What each symbol does to the elements:
j877: ^>j670, @>j870, %>j971, §>j783, &>j207, $>j958
j969: ^>j887, @>j443, %>j452, §>j875, &>j226, $>j102
j102: ^>j704, @>j875, %>j922, §>j894, &>j375, $>j535
j92: ^>j278, @>j200, %>j786, §>j666, &>j971, $>j889
j105: ^>j207, @>j24, %>j14, §>j524, &>j535, $>j756
j987: ^>j969, @>j845, %>j375, §>j639, &>j636, $>j917
j452: ^>j845, @>j887, %>j987, §>j704, &>j162, $>j922
j361: ^>j988, @>j721, %>j115, §>j264, &>j200, $>j94
j219: ^>j943, @>j679, %>j39, §>j999, &>j94, $>j226
j786: ^>j783, @>j278, %>j958, §>j635, &>j524, $>j389
j894: ^>j49, @>j241, %>j880, §>j24, &>j102, $>j105
j815: ^>j898, @>j360, %>j734, §>j887, &>j39, $>j452
j381: ^>j786, @>j92, %>j129, §>j889, &>j597, $>j200
j24: ^>j831, @>j756, %>j207, §>j72, &>j894, $>j524
j917: ^>j102, @>j639, %>j443, §>j581, &>j898, $>j973
j65: ^>j666, @>j989, %>j889, §>j642, &>j958, $>j748
j704: ^>j973, @>j494, %>j639, §>j49, &>j452, $>j880
j372: ^>j39, @>j219, %>j738, §>j226, &>j721, $>j679
j734: ^>j999, @>j898, %>j226, §>j845, &>j512, $>j987
j278: ^>j163, @>j389, %>j783, §>j115, &>j72, $>j635
j639: ^>j875, @>j973, %>j102, §>j906, &>j987, $>j581
j94: ^>j730, @>j264, %>j567, §>j219, &>j666, $>j372
j670: ^>j129, @>j381, %>j72, §>j200, &>j428, $>j92
j597: ^>j524, @>j971, %>j756, §>j381, &>j122, $>j670
j989: ^>j361, @>j748, %>j666, §>j644, &>j783, $>j642
j999: ^>j360, @>j375, %>j815, §>j443, &>j219, $>j969
j360: ^>j987, @>j452, %>j898, §>j922, &>j943, $>j887
j428: ^>j756, @>j597, %>j24, §>j670, &>j906, $>j971
j129: ^>j958, @>j786, %>j870, §>j389, &>j756, $>j278
j162: ^>j734, @>j815, %>j636, §>j452, &>j738, $>j360
j46: ^>j24, @>j428, %>j105, §>j971, &>j581, $>j597
j193: ^>j372, @>j512, %>j264, §>j636, &>j748, $>j751
j524: ^>j877, @>j72, %>j51, §>j786, &>j105, $>j129
j72: ^>j870, @>j129, %>j877, §>j278, &>j24, $>j786
j389: ^>j65, @>j635, %>j163, §>j988, &>j129, $>j115
j880: ^>j906, @>j49, %>j581, §>j207, &>j922, $>j14
j636: ^>j226, @>j734, %>j679, §>j987, &>j193, $>j898
j738: ^>j512, @>j39, %>j193, §>j162, &>j988, $>j943
j14: ^>j46, @>j207, %>j122, §>j51, &>j494, $>j831
j642: ^>j94, @>j644, %>j721, §>j512, &>j65, $>j193
j730: ^>j193, @>j738, %>j644, §>j943, &>j115, $>j39
j226: ^>j815, @>j999, %>j162, §>j969, &>j372, $>j375
j207: ^>j428, @>j831, %>j46, §>j877, &>j880, $>j51
j512: ^>j219, @>j751, %>j372, §>j734, &>j642, $>j636
j535: ^>j880, @>j894, %>j494, §>j105, &>j443, $>j241
j831: ^>j597, @>j51, %>j428, §>j870, &>j49, $>j877
j845: ^>j443, @>j917, %>j969, §>j973, &>j734, $>j639
j567: ^>j644, @>j730, %>j642, §>j39, &>j635, $>j738
j163: ^>j889, @>j65, %>j200, §>j748, &>j870, $>j989
j122: ^>j105, @>j46, %>j241, §>j597, &>j973, $>j428
j39: ^>j751, @>j943, %>j512, §>j815, &>j567, $>j162
j906: ^>j241, @>j122, %>j894, §>j428, &>j639, $>j46
j241: ^>j14, @>j105, %>j49, §>j756, &>j875, $>j24
j49: ^>j122, @>j14, %>j906, §>j831, &>j704, $>j207
j644: ^>j264, @>j193, %>j94, §>j751, &>j989, $>j512
j494: ^>j581, @>j880, %>j973, §>j14, &>j887, $>j49
j751: ^>j679, @>j636, %>j219, §>j898, &>j644, $>j734
j666: ^>j115, @>j361, %>j635, §>j94, &>j92, $>j721
j898: ^>j375, @>j987, %>j999, §>j917, &>j751, $>j845
j783: ^>j200, @>j163, %>j92, §>j989, &>j877, $>j65
j887: ^>j917, @>j922, %>j845, §>j494, &>j815, $>j704
j971: ^>j72, @>j670, %>j524, §>j92, &>j46, $>j381
j958: ^>j92, @>j783, %>j381, §>j65, &>j51, $>j163
j635: ^>j989, @>j115, %>j65, §>j567, &>j786, $>j988
j264: ^>j738, @>j372, %>j730, §>j679, &>j361, $>j219
j943: ^>j636, @>j162, %>j751, §>j360, &>j730, $>j815
j115: ^>j748, @>j988, %>j989, §>j730, &>j278, $>j567
j443: ^>j922, @>j102, %>j887, §>j535, &>j999, $>j875
j51: ^>j971, @>j877, %>j597, §>j958, &>j14, $>j870
j875: ^>j494, @>j535, %>j704, §>j241, &>j969, $>j894
j973: ^>j535, @>j581, %>j875, §>j122, &>j845, $>j906
j581: ^>j894, @>j906, %>j535, §>j46, &>j917, $>j122
j375: ^>j452, @>j969, %>j360, §>j102, &>j679, $>j443
j922: ^>j639, @>j704, %>j917, §>j880, &>j360, $>j494
j679: ^>j162, @>j226, %>j943, §>j375, &>j264, $>j999
j721: ^>j567, @>j94, %>j988, §>j372, &>j889, $>j264
j889: ^>j635, @>j666, %>j389, §>j721, &>j381, $>j361
j756: ^>j51, @>j524, %>j831, §>j129, &>j241, $>j72
j870: ^>j381, @>j958, %>j670, §>j163, &>j831, $>j783
j988: ^>j642, @>j567, %>j748, §>j738, &>j389, $>j730
j748: ^>j721, @>j642, %>j361, §>j193, &>j163, $>j644
j200: ^>j389, @>j889, %>j278, §>j361, &>j670, $>j666

The rows follow the links: the fewer symbols apart two elements are, the more alike their rows tend to be.

Each row is also shifted at random along 5 hidden directions that mean nothing.

Name the element of each row.
-19    6    5    7   11    7   13   -1    5    6   -5   -8   -6    2   -4    9    0   -4   -7    0   -5   -6    9  -11   -4   -7   -5   15    8  -14   -5    0    3    2    0    8    5   14   -1  -11   -8 -> j46
-39    8   -5   -2   -8    3    1    2    5   -6   -6   -9   -6    1   -1    2   -4   14   -2   -2   -3   -4   -5  -10   -5    0   -5   10   -6   -9   11    1    7    5   -5    5  -11   -1    2   -4    3 -> j102
 22    9   17    5   24    8   17   -2  -12    8    7   -9  -11   -1  -12   10   -5   -8  -11    8    1    0   11  -23   13  -14   10   21   16  -12  -13    2    5  -19   -7   -4    7    9   -1  -10  -12 -> j92
-29   -5   14   -4   -3    1   21   -3   -5    5    3   -1  -15    0   -7   -7    4    2  -11    2    6    6   -2    3    5    5    7    7   12  -10  -13   11    7    4   -5    5   -8    8    0  -15   -4 -> j361
 26    5    9  -14    0    4   -1   -1   -3   -2   -3   -5    4   -4   -9   -6   -6   13    3    4   -5   10   -3  -16   12    3    4    5   13  -11    0    6    6   -7   -7   -8   -4    0    1   -3    1 -> j94
 -2   -2   -1   -4  -10   12   29    9    1   -3   -3  -18  -17    0    4    2    7   16  -17  -14    8    2   -4    5    5   12    2   16    1   -8   11    7   11   15  -15    5  -20   -2    3  -11    3 -> j679
 -6    4    8   10    0  -12  -17   -6   -1   11   11   15   -6    0   -6    5    0  -32    3   12    9   -2    3    8   -8  -13   -1  -17   -6    9  -15    3   -5  -14    4   -3   12    2   -4    0   -5 -> j524
 17   -3   -2  -16  -18    3   33   -2   -3    1   -3   -1    8    1    3  -15   21   33  -18    1    7    2  -12    3    3   14   -1   10    5   -8    7   11    5   11   -5    7  -13    4   11    9    8 -> j721
  6   -6    6   -4    2   -7  -20   -7   -2  -10   -8    3   -5    3  -12  -12  -17    4   16    3  -13   10   -3   -3    5    6    4   -7   12   -6  -11    0    1    4    6    2   -7    4   -8  -20   -4 -> j989
-12   -3   -4    3   -1  -11    7   -8   -7    6   10   16    8    0    4   -6   12    2   -6   12    8   -6   -5    4   -8   -6    0   -3   -8    8   -7    0   -5   -6   11    4    8    4    5   18    2 -> j877
 38    1    4  -13   -2   -1   -1    0   -3    1    0    2   16   -4   -4   -6    3    7    1    5   -2    7   -2   -4   11    4    2   -5   10    0    0    4   -2   -9   -4  -11    2   -2    2    9    3 -> j567
 24    2    3   -3   -4    6  -17   10   15    0   -7   -8    0   -5   -1    8   -9  -13   11  -11   -4    6    5    1    1    4   -6   -9    3   -3    4    2    1    4   -9   -9    1   -3   -7   -8    2 -> j360
 -1   -2   -9   16    1  -10  -17    1    8    3    0    6   -1    4    3   11    0  -27    6   -1    2   -8    6   17   -9   -4   -9  -16   -8   15   -2   -6  -10    1    5    2    8   -1   -8   -2   -4 -> j122
-38   -1   13    9   -5   -1    6  -11  -12    4    4    4  -32   12   -4   -6   -2  -12   -8    5    8    0   -3   16   -3   -2   11    1   -5   -4  -10    3    8   10    1   16  -15   -1    3  -27   -8 -> j200
 -4    7   -6   13   -2   -9  -39    1    5   -1    1    4   -4    3    1   11  -11  -30   17    0    0   -4    4   12   -6   -8   -5  -22  -16   16    6   -8   -6   -7    0   -5    3  -14   -7   -2   -1 -> j973
-27   15    4    3    0    6  -19    0    6  -10   -9  -15  -21    5  -10    7  -22    2   10   -2  -10   -1   -1  -19   -3   -7   -2   11   -4  -16    7   -2   12    2   -7    5  -14   -3   -4  -24   -4 -> j875
-32    9    5    6   22    2  -17    5   -1    4    5   -3    8   -6   -4   16  -13  -21   10    3   -5    0   13  -18    7  -15    1   -1    5    4   -4   -7   -5  -24   -2  -16   19   -2   -6    7   -5 -> j639
-13   -4   -4    4    6  -13   -8   -8   -8    6   10   22   18   -1    3   -6    8   -7    4   14    3   -5   -1    3   -8   -8    1  -12   -7   14  -10   -6  -11  -12   17   -2   19    1    3   24    1 -> j971
 27   -4    5    1  -21   -1   18   -4    0    5    1    0  -25    6    1   -6   11   -2  -14   -3   15    1   -7   22   -6    8    1    0   -4   -4   -3   11    8   17   -7   14  -19    2    3  -18    0 -> j65
  7    1  -13    2  -15  -13  -32    5   14   -4   -3    4    7   -2    1    6   -3  -14   15   -4    1   -2   -4   14   -5    3  -13  -25  -11   16    9   -1   -7   -2   -3   -8   -1  -10   -8    6    6 -> j443
  9    8   -2    4  -24  -16  -36  -13    9   -3   -8   10  -14   13   -9   -7   -8  -13   15    9   -3   -4   -9   15  -17   -2  -11  -22  -14    0    1    2    1   11    5   13  -13   -3   -4  -19    0 -> j597

From each start, follow one symbol. Which element do you reach?
Answers are names.
start   0    9   15    9   16   -2    9   -3  -10    8   11   -4  -19   -1  -13   11   -5  -18  -10   11    7   -1    6  -15    8  -15    8   12    9   -6  -17    4    4  -20   -7   -3    3    8   -5  -13  -12
§: j889
start  33   -6   -2   -3    2    3   24   -4  -10    3    1    6   10    3    8  -10   15   15  -13    3    3   -2   -1    5    0    3    5    8   -1    1    2   -2   -1    5    6    7    1    2   11   12    1
§: j748
start  22   10   14    7   18    3   15   -2  -10   10    9   -6  -13   -1  -11   11   -2  -13  -13    9    6   -1    8  -15   10  -14    8   15   12   -7  -13    3    4  -19   -8   -4    5    7   -1   -9  -10
@: j278
start  32    0    4  -14   -1    2   14    1   -4    3    0    0   17   -5   -3   -7    9   15   -6    4    0    6   -3   -8   11    5    2    3   13   -3    0    7   -1   -7   -4   -8    2    3    4   12    4
@: j644
start  20    9    2    2   10   -8  -25  -10   -7  -14   -7   -4   -7    7  -17   -5  -23    9   14   11  -18    1   -3  -22    7   -6    3    5    7   -9   -4   -7    3   -8    5    3   -9    2   -7  -20   -8
%: j381
start  15    4    8    6   12   -2   -3   -7  -12    2    3    1   -8    5   -7    1   -6   -9   -1    8   -3    0    5   -5    7   -8    8    4    6   -2   -8   -3    1   -9    2    1    1    1   -1  -11   -8
^: j200
start -21   -5   12   -3   -1   -3    7   -2   -7    9    7    7   -2   -2   -5   -4    7  -12   -6    5    9    7    1    9    8    2    7   -8   11    3  -14    8   -2   -7   -3   -5    3    2   -1   -3   -3
§: j738
start -32    3   -4    5   -8    4   14   -4    8   -6  -13  -11  -20   10   -1   -2   -1   18   -8   -5   -6   -8   -4   -3  -12    3   -8   19   -4  -18    5    1   11   23    1   24  -18   10    2  -22   -2
$: j831
start   6    2  -16   -6  -21  -10  -16  -14    6   -9  -15   12   13   14    3  -20    5   26   10    8  -12   -7  -14    7  -18    6  -13   -8  -14   -3   12   -5   -1   21   16   20  -11    1    7    4    8
&: j241
start   5   10   -6    1  -10   -3  -14    6   12   -3   -3   -8   -3   -3   -3   11   -4   -7    4   -4    2   -3   -2   -2   -2   -1  -10   -5   -5    1    9    3    1   -4  -11   -5   -6   -3   -5   -2    3
@: j704
start  -6   -2    1    0  -11    1  -16    8   13    2   -2   -1   -5   -3    2    6   -4  -20    9  -10    4    4    3   15   -5    4   -6  -16   -4    4    2    4   -1    6   -6   -5    0   -6   -6   -6    3
^: j452
start -30    7   -7   -1   -1    5    4    1    1   -3   -2   -5    3    1    5    3    2   12   -3   -1   -1   -6   -2   -8   -4   -3   -3    9   -9   -3   12   -4    2    1    0    3   -2   -3    6    9    4
^: j973
start  15    0  -18   -5    2   -4  -10    7    7   -4   -3    3   34   -8    8    3    6   11    8   -1   -6   -4   -1   -6    0    2  -10   -8   -3   12   13   -7  -11   -8    5  -12   13   -4    0   32    9
^: j102
start -32   -1   -3    4   12    3   16   -4   -1    6   -3    5   16    4    5   -1   10    6   -7    4   -6   -8    6   -5   -6   -5   -4    9    4   -4   -2   -6   -5    3   12    9   14   11    6   11   -3
@: j831
start  14    4    8    3   18   -2  -23  -10  -11   -7   -5    1   -4    7  -12   -5  -21   -3   15    9  -17    4    5  -14    9   -7    9    1    9   -6   -9   -9    0   -8    8    0    1    0   -4  -17  -10
@: j389
